Below is a small trained network, with its code and all its weights. Each question gives an input and a target symbol and asks what happens when units are switched off, that is, made to give their printed mean instead of their output.

import numpy as np


def w(rows, s, z=0):
    codes = np.array(rows[::2]) - 128.0
    scale = np.full(codes.shape[1], s)
    scale[-1] = z or s
    return codes * scale


def norm(h):
    return h / np.sqrt((h * h).mean(-1, keepdims=True) + 1e-5)


def f(y):
    return np.maximum(y, 0)


def softmax(a):
    e = np.exp(a - a.max(-1, keepdims=True))
    return e / e.sum(-1, keepdims=True)


def log_softmax(a):
    a = a - a.max(-1, keepdims=True)
    return a - np.log(np.exp(a).sum(-1, keepdims=True))


def net(x, mask):
    ids = ['βδηθλξσφψ'.index(c) for c in x.split()]
    T = len(ids)
    res = E[ids] + P[:T]
    r = norm(res)
    for j in range(2):
        rows = slice(4 * j, 4 * j + 4)
        q, k, v = (r @ M[0][rows].T for M in (Q, K, V))
        z = softmax(np.where(np.tri(T) > 0, q @ k.T / 4**0.5, -1e9)) @ v
        o = O[0][rows]
        res = res + np.where(mask[j], z, o[:, -1]) @ o[:, :-1]
    y = f(norm(res) @ A[0][:, :-1].T + A[0][:, -1])
    res = res + np.where(mask[2:10], y, B[0][:, -1]) @ B[0][:, :-1]
    return log_softmax(norm(res)[-1] @ U[:, :-1].T + U[:, -1])


Q, K, V, O, A, B = {}, {}, {}, {}, {}, {}
E = w([
[148,83,105,85,248,7,150,146,135,202,123,132],'β',
[78,108,100,48,105,163,133,59,128,165,117,112],'δ',
[84,111,61,135,147,154,124,151,134,162,75,153],'η',
[87,201,153,156,163,123,136,103,130,138,102,90],'θ',
[191,132,134,86,108,120,82,121,164,143,102,72],'λ',
[94,67,151,180,107,138,114,85,198,173,186,113],'ξ',
[114,132,175,118,158,143,86,146,208,74,104,184],'σ',
[100,73,200,134,173,96,135,112,93,95,57,177],'φ',
[61,180,125,157,94,37,62,97,134,149,90,141],'ψ',
],0.018)
P = w([
[95,122,149,107,125,136,138,149,171,125,84,54],'0',
[182,155,156,144,118,125,153,103,118,182,143,208],'1',
[56,97,159,90,129,144,129,181,186,207,19,62],'2',
[166,156,136,119,107,102,183,122,147,129,142,167],'3',
[124,179,38,187,211,157,68,6,120,70,107,60],'4',
[163,161,158,141,131,153,116,118,104,177,148,197],'5',
[45,110,90,63,188,128,94,131,213,155,40,50],'6',
[154,139,151,101,123,113,138,153,120,110,195,157],'7',
[165,150,21,198,185,135,66,6,103,77,133,111],'8',
[158,150,124,115,88,91,195,129,148,104,157,143],'9',
[103,89,73,198,186,116,93,66,216,106,103,71],'10',
[165,155,157,144,129,123,136,125,122,143,148,177],'11',
[66,132,126,106,154,108,134,146,218,141,70,42],'12',
[164,161,155,139,128,127,136,126,119,155,154,174],'13',
],0.017)
Q[0] = w([
[14,97,136,138,158,128,84,140,161,128,100,52],'H0',
[133,78,171,47,75,147,147,228,146,174,71,100],'H0',
[111,136,221,139,93,107,156,213,168,160,98,111],'H0',
[211,107,123,177,135,143,103,140,72,75,158,159],'H0',
[71,171,121,95,73,112,204,137,91,183,187,206],'H1',
[58,108,167,99,155,163,158,101,137,89,90,117],'H1',
[52,110,204,78,51,129,160,246,155,197,96,57],'H1',
[79,105,178,92,177,80,112,145,194,165,76,90],'H1',
],0.011)
K[0] = w([
[163,121,131,95,93,68,135,199,94,50,175,121],'H0',
[136,98,88,96,115,106,208,107,182,79,53,102],'H0',
[92,140,124,192,92,88,212,147,199,86,88,59],'H0',
[133,123,164,123,182,158,40,147,151,166,71,110],'H0',
[113,143,135,161,180,99,143,89,164,146,33,114],'H1',
[77,121,135,179,115,127,181,159,123,76,145,139],'H1',
[137,99,58,144,52,98,245,122,171,54,87,62],'H1',
[127,142,113,107,99,51,190,172,106,64,180,133],'H1',
],0.013)
V[0] = w([
[118,127,70,127,147,80,104,142,158,169,143,121],'H0',
[153,165,112,131,55,140,92,134,143,151,149,77],'H0',
[9,97,110,131,122,137,192,94,73,124,130,116],'H0',
[182,124,120,109,156,137,174,95,117,168,149,85],'H0',
[125,79,170,133,146,52,113,104,167,138,124,104],'H1',
[145,149,105,60,123,100,122,111,69,107,77,108],'H1',
[136,114,93,83,120,176,141,104,186,144,113,125],'H1',
[138,108,166,55,104,131,111,20,126,176,169,140],'H1',
],0.013)
O[0] = w([
[159,164,61,242,68,199,129,92,179,37,79,162,225],'H0',
[2,49,140,105,92,83,138,26,173,48,118,175,76],'H0',
[204,108,148,131,188,186,41,158,142,101,110,62,177],'H0',
[30,91,86,144,93,119,42,149,106,160,223,183,145],'H0',
[155,130,163,66,133,128,121,164,40,136,184,238,252],'H1',
[235,125,97,139,57,90,159,38,27,179,27,109,121],'H1',
[192,192,125,184,54,114,135,82,229,146,131,146,154],'H1',
[252,119,234,41,24,124,130,195,157,113,83,132,130],'H1',
],0.0082,0.0038)
A[0] = w([
[28,42,95,84,181,110,2,86,77,120,144,69,3],'N0',
[138,72,133,120,84,146,179,130,151,144,182,188,127],'N1',
[130,80,130,108,130,155,153,95,89,82,91,124,72],'N2',
[108,188,145,129,151,117,189,134,134,163,143,109,88],'N3',
[137,125,71,171,92,183,129,163,97,153,147,181,81],'N4',
[110,154,170,140,156,134,223,109,126,161,185,128,86],'N5',
[155,158,137,122,102,153,138,129,148,122,124,161,126],'N6',
[151,112,180,169,85,150,121,129,91,141,158,154,121],'N7',
],0.016,0.011)
B[0] = w([
[88,64,100,54,134,168,72,65,128,170,165,32,255],'N0',
[151,184,154,177,221,115,78,134,132,154,105,106,171],'N1',
[95,131,156,101,195,110,138,131,136,6,51,83,145],'N2',
[100,112,103,90,68,178,157,107,114,114,167,164,214],'N3',
[80,53,119,134,87,82,164,233,114,93,89,45,207],'N4',
[165,158,77,121,118,225,188,125,155,81,142,91,212],'N5',
[45,75,128,119,124,100,69,142,90,141,224,149,189],'N6',
[115,147,58,121,112,155,159,54,182,99,74,100,178],'N7',
],0.013,0.0094)
U = w([
[107,57,81,189,65,118,122,238,107,149,129,98,149],'β',
[240,68,164,146,20,143,82,124,192,168,115,100,163],'δ',
[170,171,66,253,170,158,90,118,214,197,100,82,103],'η',
[94,33,91,91,151,152,45,64,111,207,169,69,85],'θ',
[81,134,127,164,81,58,123,57,106,211,125,188,190],'λ',
[98,128,167,135,160,166,46,205,207,119,200,172,104],'ξ',
[154,110,77,101,94,213,216,128,170,148,178,160,155],'σ',
[202,146,142,149,197,122,122,167,49,248,154,134,252],'φ',
[125,103,151,92,159,132,127,109,116,51,38,112,55],'ψ',
],0.0059,0.0032)

Each question gives the input, a string of symbols that net reads in full, and the target symbol t.
The units are the heads (4 rows each of Q, K, V and O) and the neurons (one row each of A and B). Each row of codes is followed by its name. A weight is (code - 128) times the scale printed after its matrix; where a second scale follows, it is the last column's (O, A, B and U).
mask holds one flag per unit, heads first, then neurons. A switched-off unit (its flag False) gives its mean, the last column of its rows in O or B, instead of its output. The means were averaged over made-up inputs and are rounded, as every weight is.
A unit's drop is (log p(t) with every unit on - log p(t) with that unit switched off) / (log p(t) with every unit on - log p(t) with every unit switched off).
The circuit of an input: a set's keep is (log p(t) with only the set's units on - log p(t) with every unit switched off) / (log p(t) with every unit on - log p(t) with every unit switched off). Starting from all 10 units, units are removed one at a time, each time the one whose removal leaves the highest keep (on an exact tie, the one counted first), for as long as the keep stays at least 0.8.
units of the circuit, in order: the units of the circuit, biggest drop first
most important unit: the unit with the biggest drop
heads that matter: for each layer, one digit per head in row order, 1 if its drop is at least 0.15 and else 0, layers parted by /
input β θ θ ψ, target λ: most important unit	N0
input ψ δ β η β θ β θ, target σ: units of the circuit, in order	[N5, N3]
input σ β ψ ψ θ θ φ δ θ ξ θ θ η, target ξ: heads that matter	01
input ψ θ θ ξ ψ λ θ, target ξ: heads that matter	01
input η σ λ θ ξ β θ θ η β θ λ ψ, target β: heads that matter	10
input λ θ β σ θ θ δ ψ θ θ ψ, target ψ: units of the circuit, in order	[H0, H1]
input β θ η, target β: units of the circuit, in order	[N4, H0]
input ψ θ θ, target ψ: units of the circuit, in order	[H0, H1, N2]
input ψ θ θ η η ξ ψ, target η: heads that matter	10
input θ θ θ β θ β β φ θ, target β: units of the circuit, in order	[H0, N4]
input ψ θ ψ θ β θ σ η β η δ, target η: heads that matter	10
input δ θ ψ, target δ: heads that matter	01
input λ δ β, target λ: heads that matter	11
input θ δ σ θ β φ ξ ψ θ, target φ: heads that matter	10
input ψ η θ η ψ λ β η θ β θ, target η: heads that matter	10
input φ φ η θ θ, target φ: most important unit	H0
input θ θ θ δ η ξ θ, target δ: heads that matter	01
input θ φ λ β ψ, target φ: heads that matter	10
input λ θ θ, target λ: units of the circuit, in order	[H1, H0]
input θ ψ ψ ξ, target η: most important unit	N1
input θ ψ θ β β ψ θ δ θ, target ψ: heads that matter	11
input ξ θ φ η λ η θ, target η: units of the circuit, in order	[H0, H1]
input β θ η λ η ψ η η η θ σ, target η: units of the circuit, in order	[H1, H0]
input θ ψ σ, target θ: units of the circuit, in order	[H1, N0, H0]
